Below are the code and all the weights of a small trained network. Each question names an input and a target symbol and asks about switching units off, where a switched-off unit gives its printed mean instead of its output.

import numpy as np


def w(rows, s, z=0):
    codes = np.array(rows[::2]) - 128.0
    scale = np.full(codes.shape[1], s)
    scale[-1] = z or s
    return codes * scale


def softmax(a):
    e = np.exp(a - a.max(-1, keepdims=True))
    return e / e.sum(-1, keepdims=True)


def log_softmax(a):
    a = a - a.max(-1, keepdims=True)
    return a - np.log(np.exp(a).sum(-1, keepdims=True))


def net(x, mask):
    ids = ['ΓΛΠΣΩαεζμξτφψ'.index(c) for c in x.split()]
    T = len(ids)
    res = E[ids] + P[:T]
    u = 0
    for l in range(3):
        r = res
        for j in range(2):
            rows = slice(3 * j, 3 * j + 3)
            q, k, v = (r @ M[l][rows].T for M in (Q, K, V))
            z = softmax(np.where(np.tri(T) > 0, q @ k.T / 3**0.5, -1e9)) @ v
            o = O[l][rows]
            res = res + np.where(mask[u + j], z, o[:, -1]) @ o[:, :-1]
        u += 2
    return log_softmax(res[-1] @ U[:, :-1].T + U[:, -1])


Q, K, V, O = {}, {}, {}, {}
E = w([
[187,161,145,108,151],'Γ',
[166,186,164,120,84],'Λ',
[209,116,157,146,169],'Π',
[205,114,147,134,183],'Σ',
[147,46,31,116,100],'Ω',
[215,125,156,137,184],'α',
[157,159,155,132,109],'ε',
[126,153,146,143,111],'ζ',
[211,109,180,174,154],'μ',
[191,165,175,131,73],'ξ',
[122,153,244,200,134],'τ',
[132,106,138,90,250],'φ',
[131,104,170,91,35],'ψ',
],0.016)
P = w([
[183,229,81,226,149],'0',
[170,198,92,217,178],'1',
[147,178,105,201,170],'2',
[135,161,112,177,157],'3',
[120,145,126,161,164],'4',
[104,132,143,144,167],'5',
[91,117,155,131,163],'6',
[81,94,171,120,174],'7',
[70,84,182,103,174],'8',
[49,82,196,81,170],'9',
[34,58,211,71,186],'10',
[26,56,227,57,186],'11',
[2,54,243,32,182],'12',
],0.0077)
Q[0] = w([
[131,122,117,57,66],'L0H0',
[190,78,168,142,68],'L0H0',
[153,177,92,84,147],'L0H0',
[153,162,23,30,128],'L0H1',
[157,8,81,125,50],'L0H1',
[238,78,193,89,191],'L0H1',
],0.018)
K[0] = w([
[156,107,101,175,75],'L0H0',
[130,102,142,69,77],'L0H0',
[164,183,105,119,131],'L0H0',
[219,253,64,96,144],'L0H1',
[188,4,5,153,33],'L0H1',
[209,25,237,19,157],'L0H1',
],0.015)
V[0] = w([
[120,123,132,101,153],'L0H0',
[165,182,187,95,172],'L0H0',
[148,149,142,130,125],'L0H0',
[92,126,103,143,117],'L0H1',
[141,56,181,145,180],'L0H1',
[5,104,48,193,97],'L0H1',
],0.011)
O[0] = w([
[145,182,139,116,128,131],'L0H0',
[233,160,165,86,75,236],'L0H0',
[148,116,136,120,105,156],'L0H0',
[168,94,135,146,177,87],'L0H1',
[184,179,131,52,76,255],'L0H1',
[237,41,148,164,254,9],'L0H1',
],0.0077,0.0092)
Q[1] = w([
[90,153,136,162,96],'L1H0',
[201,137,206,121,70],'L1H0',
[141,110,128,163,251],'L1H0',
[67,93,188,209,149],'L1H1',
[112,78,160,133,104],'L1H1',
[181,122,163,203,76],'L1H1',
],0.03)
K[1] = w([
[84,172,156,108,157],'L1H0',
[95,37,169,35,151],'L1H0',
[172,132,30,166,151],'L1H0',
[115,79,146,249,160],'L1H1',
[49,71,177,155,118],'L1H1',
[139,160,196,184,100],'L1H1',
],0.022)
V[1] = w([
[209,152,22,98,69],'L1H0',
[116,81,109,182,7],'L1H0',
[44,78,87,84,87],'L1H0',
[172,69,106,154,91],'L1H1',
[183,126,97,112,133],'L1H1',
[143,138,159,179,179],'L1H1',
],0.013)
O[1] = w([
[82,96,131,165,1,184],'L1H0',
[196,88,220,146,120,119],'L1H0',
[212,173,75,119,24,2],'L1H0',
[117,165,139,57,171,16],'L1H1',
[79,110,141,135,136,136],'L1H1',
[156,179,99,62,72,24],'L1H1',
],0.0099,0.0084)
Q[2] = w([
[48,167,171,103,141],'L2H0',
[180,64,37,203,193],'L2H0',
[188,72,8,166,126],'L2H0',
[100,198,32,92,202],'L2H1',
[167,139,74,226,121],'L2H1',
[36,147,118,129,98],'L2H1',
],0.017)
K[2] = w([
[96,76,76,105,177],'L2H0',
[112,219,187,217,118],'L2H0',
[135,236,152,184,55],'L2H0',
[154,116,4,135,136],'L2H1',
[183,126,114,214,116],'L2H1',
[105,185,106,78,96],'L2H1',
],0.018)
V[2] = w([
[22,145,178,2,95],'L2H0',
[125,127,77,152,195],'L2H0',
[195,112,43,165,115],'L2H0',
[159,18,135,80,150],'L2H1',
[209,141,96,163,119],'L2H1',
[206,149,125,141,126],'L2H1',
],0.0082)
O[2] = w([
[2,133,98,80,191,199],'L2H0',
[132,27,83,122,159,70],'L2H0',
[189,122,72,125,101,5],'L2H0',
[120,134,214,169,61,2],'L2H1',
[68,76,120,66,144,8],'L2H1',
[93,78,135,102,151,70],'L2H1',
],0.0071,0.0068)
U = w([
[132,132,146,124,26,43],'Γ',
[147,201,59,87,101,175],'Λ',
[180,132,123,106,83,85],'Π',
[172,141,130,123,72,63],'Σ',
[208,55,78,191,94,254],'Ω',
[174,145,131,124,75,61],'α',
[162,124,143,122,59,53],'ε',
[254,143,119,40,57,248],'ζ',
[174,163,124,150,80,52],'μ',
[148,97,167,83,29,61],'ξ',
[176,144,130,128,75,60],'τ',
[164,127,133,125,65,82],'φ',
[153,142,201,71,144,146],'ψ',
],0.0059,0.0077)

Each question gives the input, a string of symbols that net reads in full, and the target symbol t.
The units are the heads (3 rows each of Q, K, V and O). Each row of codes is followed by its name. A weight is (code - 128) times the scale printed after its matrix; where a second scale follows, it is the last column's (O and U).
mask holds one flag per head, layer by layer. A switched-off head (its flag False) gives its mean, the last column of its rows in O, instead of its output. The means were averaged over made-up inputs and are rounded, as every weight is.
A unit's drop is (log p(t) with every unit on - log p(t) with that unit switched off) / (log p(t) with every unit on - log p(t) with every unit switched off).
The circuit of an input: a set's keep is (log p(t) with only the set's units on - log p(t) with every unit switched off) / (log p(t) with every unit on - log p(t) with every unit switched off). Starting from all 6 units, units are removed one at a time, each time the one whose removal leaves the highest keep (on an exact tie, the one counted first), for as long as the keep stays at least 0.8.
circuit, biggest first: the units of the circuit, biggest drop first
most important unit: the unit with the biggest drop
heads that matter: for each layer, one digit per head in row order, 1 if its drop is at least 0.15 and else 0, layers parted by /
input Ω τ Γ μ Σ ε Ω α τ Ω τ Γ Ω, target ψ: most important unit : L1H1
input Γ τ Ω α, target Ω: circuit, biggest first : [L2H0; L0H1; L1H1]
input ξ α Γ α α α α τ Σ, target ψ: circuit, biggest first : [L1H0; L2H0; L0H1]
input Λ τ α ζ ψ α, target ζ: heads that matter : 10 / 10 / 10
input τ ψ ξ Λ τ τ ξ Π τ τ, target ψ: heads that matter : 01 / 10 / 10
input ε α Ω φ φ Π, target Ω: circuit, biggest first : [L0H1; L2H0]
input τ τ Ω Π τ Π Λ α, target Ω: circuit, biggest first : [L2H0; L1H1; L0H1]
input Λ Ω τ τ ζ φ, target Ω: circuit, biggest first : [L0H1; L2H0]
input Λ τ τ ξ, target ψ: circuit, biggest first : [L1H0; L1H1; L0H1]
input Γ τ μ, target ψ: heads that matter : 00 / 10 / 00
input τ α α τ φ α ε, target Λ: circuit, biggest first : [L1H0; L2H1]
input τ Λ τ τ Π, target ψ: circuit, biggest first : [L1H0; L0H1; L2H0]
input ξ ζ ψ Π τ ψ φ Γ, target ζ: circuit, biggest first : [L1H0; L0H0]
input τ α τ τ ψ, target ζ: circuit, biggest first : [L1H0; L1H1; L0H1; L2H0]
input Λ Ω τ α ξ ε α τ α τ τ Σ, target Ω: heads that matter : 11 / 01 / 10
input τ ε τ α α τ τ τ Ω, target Ω: heads that matter : 01 / 00 / 00
input Γ Ω Λ ξ, target Ω: most important unit : L0H1
input τ τ α Γ ζ τ τ α φ ε, target Λ: heads that matter : 00 / 10 / 10
input α α ψ, target ζ: heads that matter : 11 / 11 / 10
input φ μ α α ξ φ α α Λ Σ τ φ, target Λ: most important unit : L1H0
